Here is a tiny trained network, its code and every weight. The questions are about switching its units off for an input and a class, where a switched-off unit gives its printed mean instead of its output.

import numpy as np


def w(rows, s, z=0):
    codes = np.array(rows[::2]) - 128.0
    scale = np.full(codes.shape[1], s)
    scale[-1] = z or s
    return codes * scale


def norm(h):
    return h / np.sqrt((h * h).mean(-1, keepdims=True) + 1e-5)


def f(y):
    return y / 2 * (1 + np.tanh(0.7978845608 * (y + 0.044715 * y**3)))


def log_softmax(a):
    a = a - a.max(-1, keepdims=True)
    return a - np.log(np.exp(a).sum(-1, keepdims=True))


def net(x, mask):
    res = np.array(x, float).reshape(1, 3) / 4 @ E
    u = 0
    for l in range(3):
        y = f(norm(res) @ A[l][:, :-1].T + A[l][:, -1])
        res = res + np.where(mask[u : u + 10], y, B[l][:, -1]) @ B[l][:, :-1]
        u += 10
    return log_softmax(norm(res)[-1] @ U[:, :-1].T + U[:, -1])


A, B = {}, {}
E = w([
[247,210,57,187,229,108],'x0',
[52,160,255,218,234,226],'x1',
[202,244,205,67,43,206],'x2',
],0.00079)
A[0] = w([
[190,96,30,53,48,51,129],'0.n1',
[252,175,62,186,236,122,52],'0.n2',
[132,122,135,120,135,125,130],'0.n3',
[193,218,185,75,62,144,77],'0.n4',
[64,158,164,191,186,201,45],'0.n5',
[83,76,89,185,178,65,212],'0.n6',
[68,150,164,195,196,215,57],'0.n7',
[138,110,132,120,127,134,4],'0.n8',
[127,130,123,135,122,132,126],'0.n9',
[133,121,131,125,131,129,130],'0.n10',
],0.002)
B[0] = w([
[146,124,249,121,189,119,254],'0.n1',
[46,237,107,142,84,72,151],'0.n2',
[132,125,129,135,125,129,130],'0.n3',
[131,61,48,105,192,191,149],'0.n4',
[194,82,173,78,133,41,94],'0.n5',
[165,182,137,59,132,235,241],'0.n6',
[197,93,175,71,136,40,108],'0.n7',
[104,61,91,200,86,81,38],'0.n8',
[123,132,127,119,132,127,126],'0.n9',
[132,124,129,135,125,129,130],'0.n10',
],0.0016,0.0011)
A[1] = w([
[84,153,95,127,128,180,98],'1.n1',
[175,93,30,83,39,63,53],'1.n2',
[56,45,63,194,183,46,50],'1.n3',
[110,146,130,116,131,117,128],'1.n4',
[253,116,96,194,195,129,5],'1.n5',
[118,134,126,121,131,126,125],'1.n6',
[61,51,77,194,169,41,11],'1.n7',
[95,63,210,85,81,165,102],'1.n8',
[172,103,27,92,28,72,39],'1.n9',
[115,177,148,76,163,134,203],'1.n10',
],0.0026,0.0012)
B[1] = w([
[144,113,154,116,123,112,125],'1.n1',
[129,115,233,116,204,88,170],'1.n2',
[182,145,114,52,94,250,113],'1.n3',
[140,118,130,141,126,129,133],'1.n4',
[7,179,104,116,87,103,118],'1.n5',
[132,128,129,131,129,128,129],'1.n6',
[160,151,137,75,93,226,86],'1.n7',
[136,206,74,167,143,83,254],'1.n8',
[119,128,234,127,210,113,160],'1.n9',
[164,48,88,138,135,110,232],'1.n10',
],0.0023,0.00097)
A[2] = w([
[229,214,183,81,29,220,40],'2.n1',
[12,55,185,94,16,126,2],'2.n2',
[101,144,137,112,140,123,187],'2.n3',
[128,56,73,132,157,91,177],'2.n4',
[99,151,180,225,183,212,85],'2.n5',
[82,117,255,232,217,178,37],'2.n6',
[9,53,189,94,20,121,3],'2.n7',
[215,158,121,142,142,111,98],'2.n8',
[140,64,75,128,147,89,158],'2.n9',
[148,90,96,142,113,106,132],'2.n10',
],0.0023,0.00089)
B[2] = w([
[58,16,48,96,186,199,252],'2.n1',
[148,232,48,191,202,104,230],'2.n2',
[193,126,110,148,107,127,229],'2.n3',
[135,142,175,146,41,146,215],'2.n4',
[132,112,106,53,86,50,196],'2.n5',
[208,104,171,15,111,28,199],'2.n6',
[149,250,55,186,208,98,237],'2.n7',
[7,105,125,154,149,127,237],'2.n8',
[109,138,183,150,65,152,189],'2.n9',
[92,132,172,141,130,154,120],'2.n10',
],0.0021,0.00032)
U = w([
[182,97,231,68,162,32,137],'0',
[108,240,54,210,154,99,134],'1',
[119,52,84,81,139,253,131],'2',
[85,78,193,231,3,128,115],'3',
[168,64,114,196,97,111,6],'4',
],0.011,0.022)

Each question gives the input, the list of numbers given to net, and the class t.
The units are the neurons (one row each of A and B). Each row of codes is followed by its name. A weight is (code - 128) times the scale printed after its matrix; where a second scale follows, it is the last column's (A, B and U).
mask holds one flag per neuron, layer by layer. A switched-off neuron (its flag False) gives its mean, the last column of its row in B, instead of its output. The means were averaged over made-up inputs and are rounded, as every weight is.
A unit's drop is (log p(t) with every unit on - log p(t) with that unit switched off) / (log p(t) with every unit on - log p(t) with every unit switched off).
The circuit of an input: a set's keep is (log p(t) with only the set's units on - log p(t) with every unit switched off) / (log p(t) with every unit on - log p(t) with every unit switched off). Starting from the 12 units with the biggest drops (on a tie, the unit counted first), units are removed one at a time, each time the one whose removal leaves the highest keep (on an exact tie, the one counted first), for as long as the keep stays at least 0.8.
circuit, biggest first: the units of the circuit, biggest drop first
top k neurons: the k neurons with the biggest drops, biggest first
k most important neurons of layer l: the k neurons of layer l with the biggest drops, biggest first
drop when u is switched off: that unit's drop, to one decimal
input [2,-4,6], class 2: circuit, biggest first => [2.n1]
input [-8,-5,-7], class 1: circuit, biggest first => [2.n7, 2.n2]
input [-2,3,5], class 2: 2 most important neurons of layer 1 => [1.n9, 1.n2]
input [-5,5,-8], class 2: circuit, biggest first => [1.n3, 1.n7]
input [5,-6,-6], class 0: top 2 neurons => [1.n2, 1.n9]
input [2,3,-4], class 2: top 2 neurons => [0.n1, 1.n2]
input [-3,-3,0], class 3: top 4 neurons => [0.n1, 1.n8, 1.n5, 0.n7]
input [-1,6,5], class 0: top 4 neurons => [2.n6, 1.n3, 0.n6, 1.n7]
input [-4,4,2], class 0: top 2 neurons => [2.n6, 1.n5]
input [-5,-1,-8], class 2: top 2 neurons => [1.n3, 1.n7]
input [-3,-1,3], class 3: 3 most important neurons of layer 1 => [1.n8, 1.n5, 1.n3]
input [-1,0,-3], class 3: 2 most important neurons of layer 0 => [0.n6, 0.n4]
input [3,6,-8], class 2: top 2 neurons => [1.n3, 0.n1]
input [4,8,-6], class 0: circuit, biggest first => [2.n6]
input [-2,-3,2], class 3: 3 most important neurons of layer 0 => [0.n1, 0.n7, 0.n5]
input [5,-5,-8], class 2: 2 most important neurons of layer 1 => [1.n3, 1.n8]
input [-4,-2,3], class 1: top 2 neurons => [1.n3, 0.n6]
input [6,-8,6], class 0: 2 most important neurons of layer 1 => [1.n2, 1.n9]
input [-6,4,2], class 1: 2 most important neurons of layer 1 => [1.n9, 1.n2]
input [-2,-5,8], class 2: top neuron => [2.n1]
input [-5,-3,4], class 1: drop when 1.n3 is switched off => 0.2
input [6,8,-1], class 0: drop when 2.n6 is switched off => 0.3
input [0,0,1], class 3: drop when 2.n1 is switched off => 0.2
